Below is a small trained network, with its code and all its weights. Each question gives an input and a target symbol and asks what happens when units are switched off, that is, made to give their printed mean instead of their output.

import numpy as np


def w(rows, s, z=0):
    codes = np.array(rows[::2]) - 128.0
    scale = np.full(codes.shape[1], s)
    scale[-1] = z or s
    return codes * scale


def norm(h):
    return h / np.sqrt((h * h).mean(-1, keepdims=True) + 1e-5)


def softmax(a):
    e = np.exp(a - a.max(-1, keepdims=True))
    return e / e.sum(-1, keepdims=True)


def log_softmax(a):
    a = a - a.max(-1, keepdims=True)
    return a - np.log(np.exp(a).sum(-1, keepdims=True))


def net(x, mask):
    ids = ['ΓΔΞΠΦαεζηλμτψω'.index(c) for c in x.split()]
    T = len(ids)
    res = E[ids] + P[:T]
    u = 0
    for l in range(2):
        r = norm(res)
        for j in range(3):
            rows = slice(2 * j, 2 * j + 2)
            q, k, v = (r @ M[l][rows].T for M in (Q, K, V))
            z = softmax(np.where(np.tri(T) > 0, q @ k.T / 2**0.5, -1e9)) @ v
            o = O[l][rows]
            res = res + np.where(mask[u + j], z, o[:, -1]) @ o[:, :-1]
        u += 3
    return log_softmax(norm(res)[-1] @ U[:, :-1].T + U[:, -1])


Q, K, V, O = {}, {}, {}, {}
E = w([
[47,189,113,161,134,91,96,105,64,117,154,109],'Γ',
[51,42,109,37,151,214,183,106,135,58,103,98],'Δ',
[143,72,215,85,188,175,162,19,168,217,158,27],'Ξ',
[96,141,53,223,86,82,153,63,122,149,143,120],'Π',
[106,140,141,91,146,123,119,195,138,155,95,152],'Φ',
[138,134,93,88,135,132,147,219,159,175,103,139],'α',
[76,99,88,182,113,149,162,121,102,177,211,56],'ε',
[112,128,197,127,106,156,141,90,193,162,92,60],'ζ',
[109,167,182,222,96,115,195,114,91,123,150,154],'η',
[117,215,151,136,147,117,137,181,187,92,169,98],'λ',
[210,151,90,122,90,162,143,92,84,132,111,148],'μ',
[81,145,198,3,29,105,90,134,70,95,182,106],'τ',
[100,42,109,240,150,88,104,154,168,190,131,228],'ψ',
[17,169,31,32,72,160,157,146,210,151,127,113],'ω',
],0.023)
P = w([
[99,139,118,137,170,177,26,249,49,159,116,127],'0',
[110,175,153,143,111,150,144,120,111,225,164,194],'1',
[93,185,139,122,97,116,146,105,120,191,134,179],'2',
[112,189,125,115,92,102,134,97,126,144,136,150],'3',
[136,165,107,102,98,105,127,134,172,112,128,134],'4',
[124,170,97,114,109,109,115,90,155,107,128,150],'5',
[132,149,85,111,103,127,114,88,185,123,134,161],'6',
],0.012)
Q[0] = w([
[134,112,50,82,190,230,100,144,74,80,83,158],'0.h0',
[152,136,79,70,223,99,133,207,150,130,79,72],'0.h0',
[59,222,186,195,3,38,172,82,180,121,202,88],'0.h1',
[212,166,182,167,122,142,123,13,60,54,199,26],'0.h1',
[126,201,92,142,28,99,112,221,114,209,115,186],'0.h2',
[89,59,76,3,242,110,127,171,172,239,52,248],'0.h2',
],0.0061)
K[0] = w([
[127,160,147,105,104,135,192,194,86,147,95,125],'0.h0',
[74,195,137,128,178,151,148,120,117,116,125,131],'0.h0',
[143,72,154,125,128,48,112,118,150,47,170,126],'0.h1',
[181,140,132,128,95,91,166,60,143,109,150,191],'0.h1',
[194,160,108,114,93,156,93,221,119,150,144,109],'0.h2',
[91,1,143,91,189,120,68,151,99,172,144,131],'0.h2',
],0.0094)
V[0] = w([
[56,157,161,101,103,119,199,119,123,115,112,17],'0.h0',
[72,82,171,149,149,173,109,123,150,103,221,221],'0.h0',
[110,71,151,56,51,85,34,85,106,135,85,130],'0.h1',
[157,145,186,215,208,217,118,93,44,97,66,94],'0.h1',
[134,84,162,227,80,51,138,209,76,200,130,104],'0.h2',
[129,70,115,81,183,63,2,89,165,204,87,140],'0.h2',
],0.0074)
O[0] = w([
[113,107,182,186,175,169,87,46,136,170,197,207,191],'0.h0',
[64,166,141,65,146,197,237,211,72,118,140,135,187],'0.h0',
[149,102,164,172,5,226,118,81,54,75,139,173,49],'0.h1',
[254,181,111,173,193,121,137,130,186,173,5,150,69],'0.h1',
[176,31,162,85,109,156,61,39,123,75,184,248,254],'0.h2',
[193,234,117,155,78,197,147,127,151,85,228,106,17],'0.h2',
],0.0081,0.004)
Q[1] = w([
[67,135,147,118,119,66,91,152,184,236,88,119],'1.h0',
[88,169,120,188,55,110,119,172,145,125,208,183],'1.h0',
[253,208,77,113,155,187,202,72,55,143,124,146],'1.h1',
[224,98,82,132,241,156,102,203,142,123,97,105],'1.h1',
[53,157,82,37,106,109,95,166,218,160,160,240],'1.h2',
[233,149,50,113,146,240,141,180,111,82,83,213],'1.h2',
],0.0072)
K[1] = w([
[162,191,63,85,128,72,119,99,193,108,91,91],'1.h0',
[125,143,185,94,91,173,64,119,174,84,59,90],'1.h0',
[210,83,193,191,155,152,170,141,69,116,125,139],'1.h1',
[213,193,175,171,208,47,140,144,106,91,64,90],'1.h1',
[174,91,90,158,162,168,1,178,176,27,106,136],'1.h2',
[205,147,81,90,112,167,67,159,36,143,93,118],'1.h2',
],0.0078)
V[1] = w([
[86,131,140,170,160,120,87,140,220,102,181,107],'1.h0',
[173,155,34,123,207,88,166,119,53,107,174,92],'1.h0',
[141,97,166,175,154,129,147,166,83,191,148,110],'1.h1',
[148,124,91,197,108,104,163,133,65,133,125,172],'1.h1',
[166,175,57,77,85,178,83,2,69,142,114,105],'1.h2',
[137,60,113,206,141,124,196,123,184,148,127,196],'1.h2',
],0.0085)
O[1] = w([
[230,112,63,129,118,55,254,91,106,157,201,145,135],'1.h0',
[138,165,98,160,186,90,112,169,65,76,187,188,96],'1.h0',
[83,127,70,145,147,136,108,50,176,31,177,69,210],'1.h1',
[201,85,126,131,142,197,74,168,186,129,72,92,137],'1.h1',
[166,115,48,139,153,168,120,205,112,248,143,126,94],'1.h2',
[66,210,129,103,112,161,186,153,32,120,33,128,255],'1.h2',
],0.0095,0.0042)
U = w([
[104,129,179,141,90,71,188,216,67,226,134,153,57],'Γ',
[110,138,102,59,105,173,228,156,62,33,59,61,159],'Δ',
[175,95,160,130,135,132,119,49,196,175,105,54,211],'Ξ',
[113,134,156,142,175,127,84,190,120,166,160,166,82],'Π',
[46,83,27,128,138,161,126,86,115,96,206,170,3],'Φ',
[126,223,79,191,87,147,146,129,171,104,147,171,77],'α',
[177,89,199,160,23,200,119,107,65,37,141,151,227],'ε',
[160,76,114,81,117,78,97,143,165,94,162,151,155],'ζ',
[141,117,131,160,149,1,161,121,173,96,150,93,168],'η',
[61,176,160,224,119,107,71,165,177,120,87,69,127],'λ',
[228,144,49,114,96,141,94,95,69,133,51,135,230],'μ',
[155,89,172,162,111,144,95,148,208,89,142,149,158],'τ',
[99,48,123,64,192,105,120,71,142,135,21,210,64],'ψ',
[118,92,127,127,83,124,101,131,169,135,118,137,74],'ω',
],0.0075,0.0041)

Each question gives the input, a string of symbols that net reads in full, and the target symbol t.
The units are the heads (2 rows each of Q, K, V and O). Each row of codes is followed by its name. A weight is (code - 128) times the scale printed after its matrix; where a second scale follows, it is the last column's (O and U).
mask holds one flag per head, layer by layer. A switched-off head (its flag False) gives its mean, the last column of its rows in O, instead of its output. The means were averaged over made-up inputs and are rounded, as every weight is.
A unit's drop is (log p(t) with every unit on - log p(t) with that unit switched off) / (log p(t) with every unit on - log p(t) with every unit switched off).
The circuit of an input: a set's keep is (log p(t) with only the set's units on - log p(t) with every unit switched off) / (log p(t) with every unit on - log p(t) with every unit switched off). Starting from all 6 units, units are removed one at a time, each time the one whose removal leaves the highest keep (on an exact tie, the one counted first), for as long as the keep stays at least 0.8.
circuit, biggest first: the units of the circuit, biggest drop first
unit that matters most: the unit with the biggest drop
which heads matter: for each layer, one digit per head in row order, 1 if its drop is at least 0.15 and else 0, layers parted by /
input ζ Ξ ω ε, target Γ: circuit, biggest first => [1.h1]
input η Δ ε α, target Δ: circuit, biggest first => [1.h2, 0.h2]
input η Φ τ ψ ψ, target Δ: which heads matter => 100 / 001
input Π τ ζ, target ε: which heads matter => 010 / 000
input Π Γ η μ α τ ε, target ε: which heads matter => 010 / 000
input μ ε Φ α, target Π: which heads matter => 000 / 101
input ε η Ξ α, target ψ: circuit, biggest first => [0.h2, 0.h1]
input Ξ ζ Φ, target α: which heads matter => 011 / 010
input α μ ε Γ, target λ: circuit, biggest first => [1.h0, 0.h0, 0.h2]
input Π ψ Π Γ ψ Π, target Δ: which heads matter => 100 / 000
input Φ Π Ξ Π, target μ: circuit, biggest first => [1.h2, 1.h1]
input λ ζ μ η α, target η: circuit, biggest first => [0.h1, 1.h2]
input α ψ Ξ ε μ ε, target λ: which heads matter => 001 / 100
input ε Π ψ, target ψ: circuit, biggest first => [0.h2, 0.h1, 1.h2]
input ε ε ζ Δ ψ Ξ ε, target Δ: which heads matter => 100 / 001
input Π Γ ε Π Ξ ω, target Γ: circuit, biggest first => [1.h1]
input λ Ξ Π, target η: which heads matter => 010 / 101
input ε Π Γ ε α ε η, target ψ: which heads matter => 001 / 000
input Γ ψ ζ, target Δ: which heads matter => 100 / 000
input Γ ε ε Γ Φ ε λ, target η: which heads matter => 001 / 101
input ε μ ζ λ ε η λ, target η: circuit, biggest first => [1.h0, 0.h2]
input λ ε ε, target η: circuit, biggest first => [0.h1, 1.h0]
input μ ζ Π η ζ, target ψ: unit that matters most => 0.h2
input α η ε ε Ξ α, target ζ: circuit, biggest first => [1.h2, 0.h2]
